Below are the code and all the weights of a small trained network. Each question names an input and a target symbol and asks about switching units off, where a switched-off unit gives its printed mean instead of its output.

import numpy as np


def w(rows, s, z=0):
    codes = np.array(rows[::2]) - 128.0
    scale = np.full(codes.shape[1], s)
    scale[-1] = z or s
    return codes * scale


def f(y):
    return y / 2 * (1 + np.tanh(0.7978845608 * (y + 0.044715 * y**3)))


def softmax(a):
    e = np.exp(a - a.max(-1, keepdims=True))
    return e / e.sum(-1, keepdims=True)


def log_softmax(a):
    a = a - a.max(-1, keepdims=True)
    return a - np.log(np.exp(a).sum(-1, keepdims=True))


def net(x, mask):
    ids = ['βδζηθλμπστψω'.index(c) for c in x.split()]
    T = len(ids)
    res = E[ids] + P[:T]
    r = res
    for j in range(3):
        rows = slice(2 * j, 2 * j + 2)
        q, k, v = (r @ M[0][rows].T for M in (Q, K, V))
        z = softmax(np.where(np.tri(T) > 0, q @ k.T / 2**0.5, -1e9)) @ v
        o = O[0][rows]
        res = res + np.where(mask[j], z, o[:, -1]) @ o[:, :-1]
    y = f(res @ A[0][:, :-1].T + A[0][:, -1])
    res = res + np.where(mask[3:19], y, B[0][:, -1]) @ B[0][:, :-1]
    return log_softmax(res[-1] @ U[:, :-1].T + U[:, -1])


Q, K, V, O, A, B = {}, {}, {}, {}, {}, {}
E = w([
[123,162,64,174,223,133,250,119,65,170],'β',
[54,146,53,54,98,164,135,199,153,174],'δ',
[116,146,207,160,160,140,116,244,95,109],'ζ',
[77,84,183,142,58,90,84,98,163,140],'η',
[135,174,159,98,104,108,127,55,110,89],'θ',
[162,63,182,229,184,178,123,130,121,76],'λ',
[147,40,23,204,126,199,140,223,148,120],'μ',
[149,98,111,111,92,52,122,71,118,111],'π',
[131,132,177,155,73,123,75,28,145,132],'σ',
[60,85,85,71,188,154,197,104,247,37],'τ',
[53,92,82,210,206,166,96,99,224,206],'ψ',
[115,155,176,123,100,108,122,50,138,112],'ω',
],0.013)
P = w([
[210,182,152,120,178,115,132,194,168,210],'0',
[132,192,111,155,151,92,108,193,128,152],'1',
[225,238,68,144,181,59,88,173,166,118],'2',
[216,127,188,105,156,162,205,127,171,227],'3',
[84,157,104,218,105,141,206,164,89,152],'4',
[146,172,80,143,162,85,45,134,153,49],'5',
[173,43,237,49,137,244,202,89,154,205],'6',
[74,95,143,167,103,218,254,97,56,164],'7',
[85,111,98,109,176,122,28,82,94,37],'8',
[145,39,153,52,169,174,124,70,119,119],'9',
[103,47,152,127,124,246,238,70,86,195],'10',
],0.0092)
Q[0] = w([
[177,48,228,120,112,161,223,104,62,153],'head 0',
[97,146,117,247,136,121,194,180,48,156],'head 0',
[116,105,92,83,109,133,153,54,228,103],'head 1',
[110,108,132,109,111,146,184,114,121,180],'head 1',
[119,187,59,136,156,94,5,153,155,111],'head 2',
[166,62,168,62,204,136,104,97,171,90],'head 2',
],0.014)
K[0] = w([
[15,140,70,165,131,121,75,113,42,44],'head 0',
[178,212,73,153,169,28,57,161,173,88],'head 0',
[45,70,94,96,118,188,142,35,98,113],'head 1',
[35,177,77,170,131,98,96,113,80,89],'head 1',
[246,122,173,84,124,146,173,140,201,226],'head 2',
[24,25,181,103,57,204,208,110,55,138],'head 2',
],0.011)
V[0] = w([
[125,247,198,37,90,142,129,146,78,86],'head 0',
[32,98,86,110,137,124,138,172,202,165],'head 0',
[110,60,225,162,2,129,43,153,183,173],'head 1',
[127,48,93,93,198,73,187,110,177,73],'head 1',
[200,129,18,95,76,61,104,133,116,111],'head 2',
[99,74,123,130,136,105,111,233,112,38],'head 2',
],0.007)
O[0] = w([
[205,221,158,11,94,169,144,117,147,123,3],'head 0',
[14,166,85,130,167,164,111,148,209,86,107],'head 0',
[194,50,188,61,154,91,231,115,220,153,6],'head 1',
[25,236,169,138,144,117,99,172,97,74,182],'head 1',
[104,60,134,50,186,136,64,104,122,107,115],'head 2',
[105,132,134,165,101,18,75,163,189,1,127],'head 2',
],0.0075,0.0025)
A[0] = w([
[98,128,42,74,47,125,89,72,155,124,197],'neuron 0',
[94,188,130,142,184,163,102,205,125,86,125],'neuron 1',
[125,154,76,176,148,171,202,214,121,191,91],'neuron 2',
[121,141,196,58,171,62,35,138,95,164,157],'neuron 3',
[123,131,139,96,38,102,145,62,209,82,129],'neuron 4',
[83,153,60,172,145,149,161,67,149,209,148],'neuron 5',
[130,170,122,118,199,95,193,146,116,180,76],'neuron 6',
[110,89,116,179,174,171,137,239,118,116,23],'neuron 7',
[129,120,95,122,220,254,141,146,124,150,115],'neuron 8',
[220,89,104,122,96,165,138,147,66,163,86],'neuron 9',
[160,105,118,122,157,64,75,37,155,105,167],'neuron 10',
[166,147,167,26,2,94,93,84,86,109,1],'neuron 11',
[143,183,153,118,145,134,158,229,145,108,116],'neuron 12',
[143,147,152,121,40,62,110,51,48,157,121],'neuron 13',
[185,101,193,204,171,144,90,90,154,60,134],'neuron 14',
[45,171,63,28,128,129,117,150,206,102,149],'neuron 15',
],0.0083,0.0051)
B[0] = w([
[107,170,141,74,122,144,112,131,136,146,198],'neuron 0',
[144,115,127,132,118,129,172,73,135,129,243],'neuron 1',
[109,104,142,80,153,131,98,107,118,63,251],'neuron 2',
[101,98,188,124,129,169,130,109,109,84,184],'neuron 3',
[139,170,125,78,145,81,123,141,122,132,165],'neuron 4',
[142,149,128,133,145,131,130,159,163,169,239],'neuron 5',
[113,131,114,97,123,88,160,95,104,124,151],'neuron 6',
[176,127,115,79,124,137,126,114,128,145,243],'neuron 7',
[149,125,139,161,104,67,135,153,142,100,253],'neuron 8',
[80,117,97,150,83,158,125,107,162,115,183],'neuron 9',
[78,89,151,124,130,119,144,127,127,142,214],'neuron 10',
[151,133,109,138,140,153,89,124,254,78,163],'neuron 11',
[95,74,152,134,157,149,96,82,121,148,170],'neuron 12',
[190,122,143,158,129,145,96,114,103,134,217],'neuron 13',
[125,113,128,113,94,108,145,168,98,139,213],'neuron 14',
[131,135,141,148,68,173,146,151,99,119,184],'neuron 15',
],0.013,0.0052)
U = w([
[150,162,93,161,158,186,69,163,74,231,141],'β',
[82,168,83,3,93,165,126,216,110,189,253],'δ',
[168,182,176,120,88,43,71,158,172,40,46],'ζ',
[135,144,79,48,183,66,245,96,88,175,226],'η',
[170,68,41,141,134,198,53,141,191,54,55],'θ',
[221,95,159,224,78,73,174,206,60,116,194],'λ',
[27,78,127,151,99,46,73,136,160,102,4],'μ',
[103,53,218,60,225,162,62,49,85,101,142],'π',
[149,89,69,132,73,139,157,60,145,223,21],'σ',
[78,157,144,188,82,128,164,102,149,80,32],'τ',
[76,140,131,209,224,164,120,187,230,192,237],'ψ',
[184,126,112,136,137,172,142,117,143,159,113],'ω',
],0.0052,0.0027)

Each question gives the input, a string of symbols that net reads in full, and the target symbol t.
The units are the heads (2 rows each of Q, K, V and O) and the neurons (one row each of A and B). Each row of codes is followed by its name. A weight is (code - 128) times the scale printed after its matrix; where a second scale follows, it is the last column's (O, A, B and U).
mask holds one flag per unit, heads first, then neurons. A switched-off unit (its flag False) gives its mean, the last column of its rows in O or B, instead of its output. The means were averaged over made-up inputs and are rounded, as every weight is.
A unit's drop is (log p(t) with every unit on - log p(t) with that unit switched off) / (log p(t) with every unit on - log p(t) with every unit switched off).
The circuit of an input: a set's keep is (log p(t) with only the set's units on - log p(t) with every unit switched off) / (log p(t) with every unit on - log p(t) with every unit switched off). Starting from the 12 units with the biggest drops (on a tie, the unit counted first), units are removed one at a time, each time the one whose removal leaves the highest keep (on an exact tie, the one counted first), for as long as the keep stays at least 0.8.
circuit, biggest first: the units of the circuit, biggest drop first
unit that matters most: the unit with the biggest drop
k most important neurons: the k neurons with the biggest drops, biggest first
heads that matter: for each layer, one digit per head in row order, 1 if its drop is at least 0.15 and else 0, layers parted by /
input π β π ζ π μ λ β λ, target λ: circuit, biggest first => [neuron 14; head 2]
input η π θ β π, target θ: 3 most important neurons => [neuron 11; neuron 9; neuron 13]
input ζ ψ ζ ω ψ π σ λ β σ, target λ: heads that matter => 101
input λ λ ψ π μ, target θ: unit that matters most => neuron 2
input μ π π σ, target π: circuit, biggest first => [head 2; neuron 3]
input η λ ω ψ π ζ σ θ ζ π, target θ: circuit, biggest first => [head 0; neuron 11]
input π ω β π δ ω, target π: circuit, biggest first => [head 2; neuron 3]
input π π ζ π π π, target π: heads that matter => 001
input π π π σ μ τ δ τ π π, target τ: heads that matter => 110
input θ θ ζ μ, target θ: circuit, biggest first => [neuron 9; neuron 2; head 1]
input μ π β ζ λ ζ δ δ π, target δ: circuit, biggest first => [head 0; neuron 0; neuron 15]
input σ ζ π λ π π, target λ: circuit, biggest first => [head 0; head 2; neuron 13]
input β λ δ λ λ ζ λ ζ π, target λ: circuit, biggest first => [head 2; head 0; neuron 13]
input ζ ζ π ω, target ζ: heads that matter => 101
input ψ π π, target ψ: circuit, biggest first => [head 0; neuron 5; head 2]
input π π π π π π μ θ, target π: circuit, biggest first => [head 2]
input τ δ ζ β λ ζ η ζ π, target η: circuit, biggest first => [head 1; head 2; neuron 4]
input π π π σ π π, target σ: circuit, biggest first => [head 2; head 1; neuron 9]
input ζ ζ λ β π ζ λ, target λ: 2 most important neurons => [neuron 8; neuron 14]
input ζ ψ η ζ β π τ, target τ: heads that matter => 010
input π ζ ψ σ, target ζ: 2 most important neurons => [neuron 4; neuron 11]
input τ π δ λ π θ π δ σ π π, target σ: heads that matter => 111
input π δ ζ π, target δ: heads that matter => 100
input ζ η θ λ ζ ζ π θ, target ζ: heads that matter => 101
